Below are the code and all the weights of a small trained network. Each question names an input and a target symbol and asks about switching units off, where a switched-off unit gives its printed mean instead of its output.

import numpy as np


def w(rows, s, z=0):
    codes = np.array(rows[::2]) - 128.0
    scale = np.full(codes.shape[1], s)
    scale[-1] = z or s
    return codes * scale


def norm(h):
    return h / np.sqrt((h * h).mean(-1, keepdims=True) + 1e-5)


def softmax(a):
    e = np.exp(a - a.max(-1, keepdims=True))
    return e / e.sum(-1, keepdims=True)


def log_softmax(a):
    a = a - a.max(-1, keepdims=True)
    return a - np.log(np.exp(a).sum(-1, keepdims=True))


def net(x, mask):
    ids = ['ΔΦαβγηθλμξπστψ'.index(c) for c in x.split()]
    T = len(ids)
    res = E[ids] + P[:T]
    u = 0
    for l in range(2):
        r = norm(res)
        for j in range(3):
            rows = slice(2 * j, 2 * j + 2)
            q, k, v = (r @ M[l][rows].T for M in (Q, K, V))
            z = softmax(np.where(np.tri(T) > 0, q @ k.T / 2**0.5, -1e9)) @ v
            o = O[l][rows]
            res = res + np.where(mask[u + j], z, o[:, -1]) @ o[:, :-1]
        u += 3
    return log_softmax(norm(res)[-1] @ U[:, :-1].T + U[:, -1])


Q, K, V, O = {}, {}, {}, {}
E = w([
[126,143,46],'Δ',
[95,153,79],'Φ',
[97,193,74],'α',
[142,159,198],'β',
[123,127,179],'γ',
[62,218,76],'η',
[185,138,125],'θ',
[102,178,74],'λ',
[51,206,136],'μ',
[37,214,178],'ξ',
[39,165,137],'π',
[255,110,34],'σ',
[64,152,86],'τ',
[217,157,117],'ψ',
],0.014)
P = w([
[2,81,189],'0',
[155,214,113],'1',
[171,194,93],'2',
[172,211,113],'3',
[138,230,170],'4',
[105,187,157],'5',
[121,148,99],'6',
[141,193,121],'7',
[103,181,149],'8',
[140,142,60],'9',
[126,112,44],'10',
],0.0062)
Q[0] = w([
[100,168,61],'0.h0',
[126,117,142],'0.h0',
[126,209,72],'0.h1',
[164,144,128],'0.h1',
[121,149,198],'0.h2',
[7,98,85],'0.h2',
],0.013)
K[0] = w([
[249,166,76],'0.h0',
[77,167,151],'0.h0',
[157,60,151],'0.h1',
[32,163,103],'0.h1',
[44,195,181],'0.h2',
[149,141,149],'0.h2',
],0.014)
V[0] = w([
[137,152,76],'0.h0',
[172,124,83],'0.h0',
[206,1,223],'0.h1',
[13,60,106],'0.h1',
[141,194,111],'0.h2',
[211,43,136],'0.h2',
],0.0098)
O[0] = w([
[108,89,121,182],'0.h0',
[3,69,158,178],'0.h0',
[58,86,106,3],'0.h1',
[124,7,144,52],'0.h1',
[139,196,131,207],'0.h2',
[121,198,220,37],'0.h2',
],0.0064,0.0065)
Q[1] = w([
[254,124,146],'1.h0',
[131,169,78],'1.h0',
[114,167,131],'1.h1',
[42,147,105],'1.h1',
[151,194,66],'1.h2',
[97,166,104],'1.h2',
],0.016)
K[1] = w([
[77,11,247],'1.h0',
[68,80,52],'1.h0',
[59,162,116],'1.h1',
[134,238,96],'1.h1',
[141,29,180],'1.h2',
[2,168,99],'1.h2',
],0.0098)
V[1] = w([
[189,121,177],'1.h0',
[121,153,6],'1.h0',
[91,78,127],'1.h1',
[76,208,130],'1.h1',
[80,147,201],'1.h2',
[54,75,135],'1.h2',
],0.017)
O[1] = w([
[210,118,127,54],'1.h0',
[2,152,36,244],'1.h0',
[164,216,86,92],'1.h1',
[92,39,43,216],'1.h1',
[186,92,24,109],'1.h2',
[91,230,4,129],'1.h2',
],0.0081,0.011)
U = w([
[131,174,152,50],'Δ',
[108,79,177,9],'Φ',
[105,3,136,95],'α',
[181,152,128,50],'β',
[175,158,86,63],'γ',
[98,106,191,81],'η',
[155,165,145,27],'θ',
[203,94,138,136],'λ',
[38,120,109,144],'μ',
[132,159,153,21],'ξ',
[136,160,158,22],'π',
[169,69,178,81],'σ',
[58,167,64,255],'τ',
[97,143,178,9],'ψ',
],0.02,0.0044)

Each question gives the input, a string of symbols that net reads in full, and the target symbol t.
The units are the heads (2 rows each of Q, K, V and O). Each row of codes is followed by its name. A weight is (code - 128) times the scale printed after its matrix; where a second scale follows, it is the last column's (O and U).
mask holds one flag per head, layer by layer. A switched-off head (its flag False) gives its mean, the last column of its rows in O, instead of its output. The means were averaged over made-up inputs and are rounded, as every weight is.
A unit's drop is (log p(t) with every unit on - log p(t) with that unit switched off) / (log p(t) with every unit on - log p(t) with every unit switched off).
The circuit of an input: a set's keep is (log p(t) with only the set's units on - log p(t) with every unit switched off) / (log p(t) with every unit on - log p(t) with every unit switched off). Starting from all 6 units, units are removed one at a time, each time the one whose removal leaves the highest keep (on an exact tie, the one counted first), for as long as the keep stays at least 0.8.
circuit, biggest first: the units of the circuit, biggest drop first
unit that matters most: the unit with the biggest drop
heads that matter: for each layer, one digit per head in row order, 1 if its drop is at least 0.15 and else 0, layers parted by /
drop when u is switched off: that unit's drop, to one decimal
input ξ β μ θ θ τ Φ ψ, target σ: unit that matters most	0.h1
input β ψ Φ α α α γ, target λ: circuit, biggest first	(1.h0, 0.h1)
input ψ β Φ ψ, target α: heads that matter	010 / 011
input ξ ψ λ ψ μ β, target σ: heads that matter	110 / 101
input α ψ ξ θ β λ β β, target η: heads that matter	111 / 001
input μ π π ψ, target μ: circuit, biggest first	(0.h2, 1.h0, 0.h0, 1.h2)
input ψ Δ σ ξ γ α Φ Φ β θ, target α: heads that matter	000 / 001
input α σ ψ γ, target η: heads that matter	110 / 011
input α η ψ η α Φ γ, target η: heads that matter	111 / 011
input θ π α β λ η σ, target γ: circuit, biggest first	(0.h1, 0.h2, 1.h2, 1.h0)
input θ γ σ α ψ θ μ ψ, target γ: circuit, biggest first	(0.h1, 0.h2, 1.h0, 1.h2)
input ψ σ ψ β, target α: circuit, biggest first	(1.h2, 0.h2)
input β Φ σ μ Φ Δ η σ, target λ: heads that matter	110 / 100
input β μ Δ σ σ ψ, target λ: circuit, biggest first	(1.h0)
input ξ μ θ θ, target σ: circuit, biggest first	(1.h0, 1.h2)
input α α σ σ ξ σ ψ ψ, target η: heads that matter	100 / 001
input ξ η μ ψ μ ξ ψ α θ, target σ: circuit, biggest first	(0.h1, 1.h0)
input α ψ π α Δ σ σ ψ, target η: heads that matter	110 / 001
input β ψ β ψ θ, target λ: heads that matter	100 / 100
input μ ψ ξ θ β μ Δ ψ τ σ, target μ: unit that matters most	0.h0
input ξ α σ μ γ ψ α ψ σ ψ, target σ: circuit, biggest first	(1.h0, 1.h2)
input μ μ Δ β ψ, target μ: circuit, biggest first	(0.h2, 0.h0, 1.h0, 1.h2)
input β β ψ θ ξ ξ Δ β, target λ: drop when 0.h2 is switched off	0.0
input ψ ψ σ ξ θ, target α: drop when 1.h2 is switched off	0.5
input ξ μ ψ ψ τ ψ μ Δ β ψ σ, target σ: drop when 0.h1 is switched off	0.5
